Below are the code and all the weights of a small trained network. Each question names an input and a target symbol and asks about switching units off, where a switched-off unit gives its printed mean instead of its output.

import numpy as np


def w(rows, s, z=0):
    codes = np.array(rows[::2]) - 128.0
    scale = np.full(codes.shape[1], s)
    scale[-1] = z or s
    return codes * scale


def f(y):
    return y / 2 * (1 + np.tanh(0.7978845608 * (y + 0.044715 * y**3)))


def softmax(a):
    e = np.exp(a - a.max(-1, keepdims=True))
    return e / e.sum(-1, keepdims=True)


def log_softmax(a):
    a = a - a.max(-1, keepdims=True)
    return a - np.log(np.exp(a).sum(-1, keepdims=True))


def net(x, mask):
    ids = ['ΓΘΞαβζημπφψω'.index(c) for c in x.split()]
    T = len(ids)
    res = E[ids] + P[:T]
    r = res
    for j in range(3):
        rows = slice(4 * j, 4 * j + 4)
        q, k, v = (r @ M[0][rows].T for M in (Q, K, V))
        z = softmax(np.where(np.tri(T) > 0, q @ k.T / 4**0.5, -1e9)) @ v
        o = O[0][rows]
        res = res + np.where(mask[j], z, o[:, -1]) @ o[:, :-1]
    y = f(res @ A[0][:, :-1].T + A[0][:, -1])
    res = res + np.where(mask[3:19], y, B[0][:, -1]) @ B[0][:, :-1]
    return log_softmax(res[-1] @ U[:, :-1].T + U[:, -1])


Q, K, V, O, A, B = {}, {}, {}, {}, {}, {}
E = w([
[148,108,79],'Γ',
[159,108,81],'Θ',
[253,181,163],'Ξ',
[191,85,74],'α',
[99,138,143],'β',
[210,108,125],'ζ',
[97,134,149],'η',
[98,145,133],'μ',
[91,171,116],'π',
[140,51,42],'φ',
[138,182,179],'ψ',
[98,144,139],'ω',
],0.02)
P = w([
[148,149,118],'0',
[158,104,163],'1',
[140,187,44],'2',
[158,94,212],'3',
[129,208,15],'4',
[159,75,238],'5',
[125,238,2],'6',
[163,61,247],'7',
[125,230,13],'8',
[162,63,227],'9',
],0.0097)
Q[0] = w([
[106,91,91],'h1',
[5,108,149],'h1',
[101,128,85],'h1',
[167,175,120],'h1',
[132,154,176],'h2',
[110,168,156],'h2',
[98,142,118],'h2',
[162,132,131],'h2',
[124,126,114],'h3',
[161,141,97],'h3',
[121,157,134],'h3',
[95,141,102],'h3',
],0.021)
K[0] = w([
[18,49,1],'h1',
[12,93,151],'h1',
[70,144,36],'h1',
[198,231,171],'h1',
[80,35,155],'h2',
[71,35,119],'h2',
[113,155,55],'h2',
[175,137,120],'h2',
[84,157,111],'h3',
[137,93,36],'h3',
[168,159,157],'h3',
[126,250,88],'h3',
],0.0095)
V[0] = w([
[247,97,124],'h1',
[156,125,196],'h1',
[153,197,151],'h1',
[170,21,75],'h1',
[154,117,147],'h2',
[154,85,135],'h2',
[155,167,163],'h2',
[77,118,63],'h2',
[226,160,173],'h3',
[134,121,72],'h3',
[187,66,79],'h3',
[186,52,203],'h3',
],0.012)
O[0] = w([
[138,115,3,227],'h1',
[100,188,110,161],'h1',
[181,197,151,254],'h1',
[123,71,17,29],'h1',
[96,140,144,137],'h2',
[117,113,18,101],'h2',
[158,238,161,193],'h2',
[177,30,115,76],'h2',
[229,80,103,230],'h3',
[97,54,165,146],'h3',
[65,67,81,130],'h3',
[113,185,101,69],'h3',
],0.0068,0.0053)
A[0] = w([
[186,157,121,165],'n1',
[158,170,65,141],'n2',
[114,189,92,190],'n3',
[16,125,77,145],'n4',
[131,189,97,182],'n5',
[144,175,124,147],'n6',
[148,154,134,95],'n7',
[167,148,101,158],'n8',
[76,31,105,111],'n9',
[108,79,200,148],'n10',
[194,101,103,46],'n11',
[10,139,145,188],'n12',
[43,188,133,152],'n13',
[79,173,145,155],'n14',
[86,170,65,127],'n15',
[102,73,146,254],'n16',
],0.013,0.0095)
B[0] = w([
[81,41,134,245],'n1',
[89,142,160,234],'n2',
[170,77,129,226],'n3',
[148,94,165,153],'n4',
[159,96,143,238],'n5',
[139,128,135,220],'n6',
[113,141,120,163],'n7',
[71,121,149,208],'n8',
[114,191,170,170],'n9',
[68,179,155,177],'n10',
[160,186,77,164],'n11',
[114,168,49,161],'n12',
[195,141,56,174],'n13',
[185,152,72,186],'n14',
[137,124,178,173],'n15',
[1,128,111,175],'n16',
],0.0092,0.012)
U = w([
[91,129,153,98],'Γ',
[105,129,123,146],'Θ',
[138,51,209,243],'Ξ',
[116,150,63,172],'α',
[163,172,114,81],'β',
[188,117,53,146],'ζ',
[193,200,72,141],'η',
[131,154,146,34],'μ',
[87,209,245,110],'π',
[59,109,179,96],'φ',
[238,164,155,2],'ψ',
[144,163,136,62],'ω',
],0.011,0.0054)

Each question gives the input, a string of symbols that net reads in full, and the target symbol t.
The units are the heads (4 rows each of Q, K, V and O) and the neurons (one row each of A and B). Each row of codes is followed by its name. A weight is (code - 128) times the scale printed after its matrix; where a second scale follows, it is the last column's (O, A, B and U).
mask holds one flag per unit, heads first, then neurons. A switched-off unit (its flag False) gives its mean, the last column of its rows in O or B, instead of its output. The means were averaged over made-up inputs and are rounded, as every weight is.
A unit's drop is (log p(t) with every unit on - log p(t) with that unit switched off) / (log p(t) with every unit on - log p(t) with every unit switched off).
The circuit of an input: a set's keep is (log p(t) with only the set's units on - log p(t) with every unit switched off) / (log p(t) with every unit on - log p(t) with every unit switched off). Starting from the 12 units with the biggest drops (on a tie, the unit counted first), units are removed one at a time, each time the one whose removal leaves the highest keep (on an exact tie, the one counted first), for as long as the keep stays at least 0.8.
units of the circuit, in order: the units of the circuit, biggest drop first
top k neurons: the k neurons with the biggest drops, biggest first
which heads matter: for each layer, one digit per head in row order, 1 if its drop is at least 0.15 and else 0, layers parted by /
drop of u: that unit's drop, to one decimal
input φ π π π μ, target π: which heads matter => 111
input ω α Ξ ψ π, target Ξ: units of the circuit, in order => h3, h2, n11, n12
input π π π π Θ π α μ, target π: units of the circuit, in order => h1, n10
input π Θ Ξ π η Ξ α, target Ξ: which heads matter => 010
input π Ξ π Ξ π φ, target φ: units of the circuit, in order => h1, n16, n9
input η π Θ ζ, target ζ: which heads matter => 100
input π π β, target π: units of the circuit, in order => h1
input π π β η η η η π η φ, target φ: units of the circuit, in order => n16, n9, h1
input α ψ η π η, target η: which heads matter => 101
input ζ π Θ μ Ξ η Θ π, target η: which heads matter => 100
input ψ α π π π π α π π η, target π: which heads matter => 100
input η π π ψ ω ζ Ξ α Θ, target Ξ: which heads matter => 000
input π Ξ π η ω, target π: which heads matter => 111
input η Ξ π π π, target π: top 2 neurons => n10, n3
input Ξ π π π Γ, target Ξ: which heads matter => 110
input φ Γ η, target φ: units of the circuit, in order => h1, n16, h3
input π ψ π Ξ ψ, target Ξ: top 2 neurons => n1, n3
input Θ Ξ η, target Ξ: which heads matter => 001
input η ψ η η π β, target η: which heads matter => 101
input ψ φ η π π π Ξ ψ η, target Ξ: which heads matter => 011
input π β η η β, target η: units of the circuit, in order => h3, n13, n14
input Ξ ω Ξ ψ π Ξ, target Ξ: which heads matter => 010
input Ξ π π Γ Θ β ψ, target Ξ: which heads matter => 000
input φ Ξ Θ π Ξ Ξ, target Ξ: top 3 neurons => n1, n3, n5
input η ψ η π, target ψ: top neuron => n16
input α φ μ η π Ξ π π ω, target π: top 3 neurons => n10, n1, n3
input π ψ π ψ β, target π: drop of h3 => 0.6
input Ξ π η π μ ζ α, target Ξ: drop of n3 => 0.1
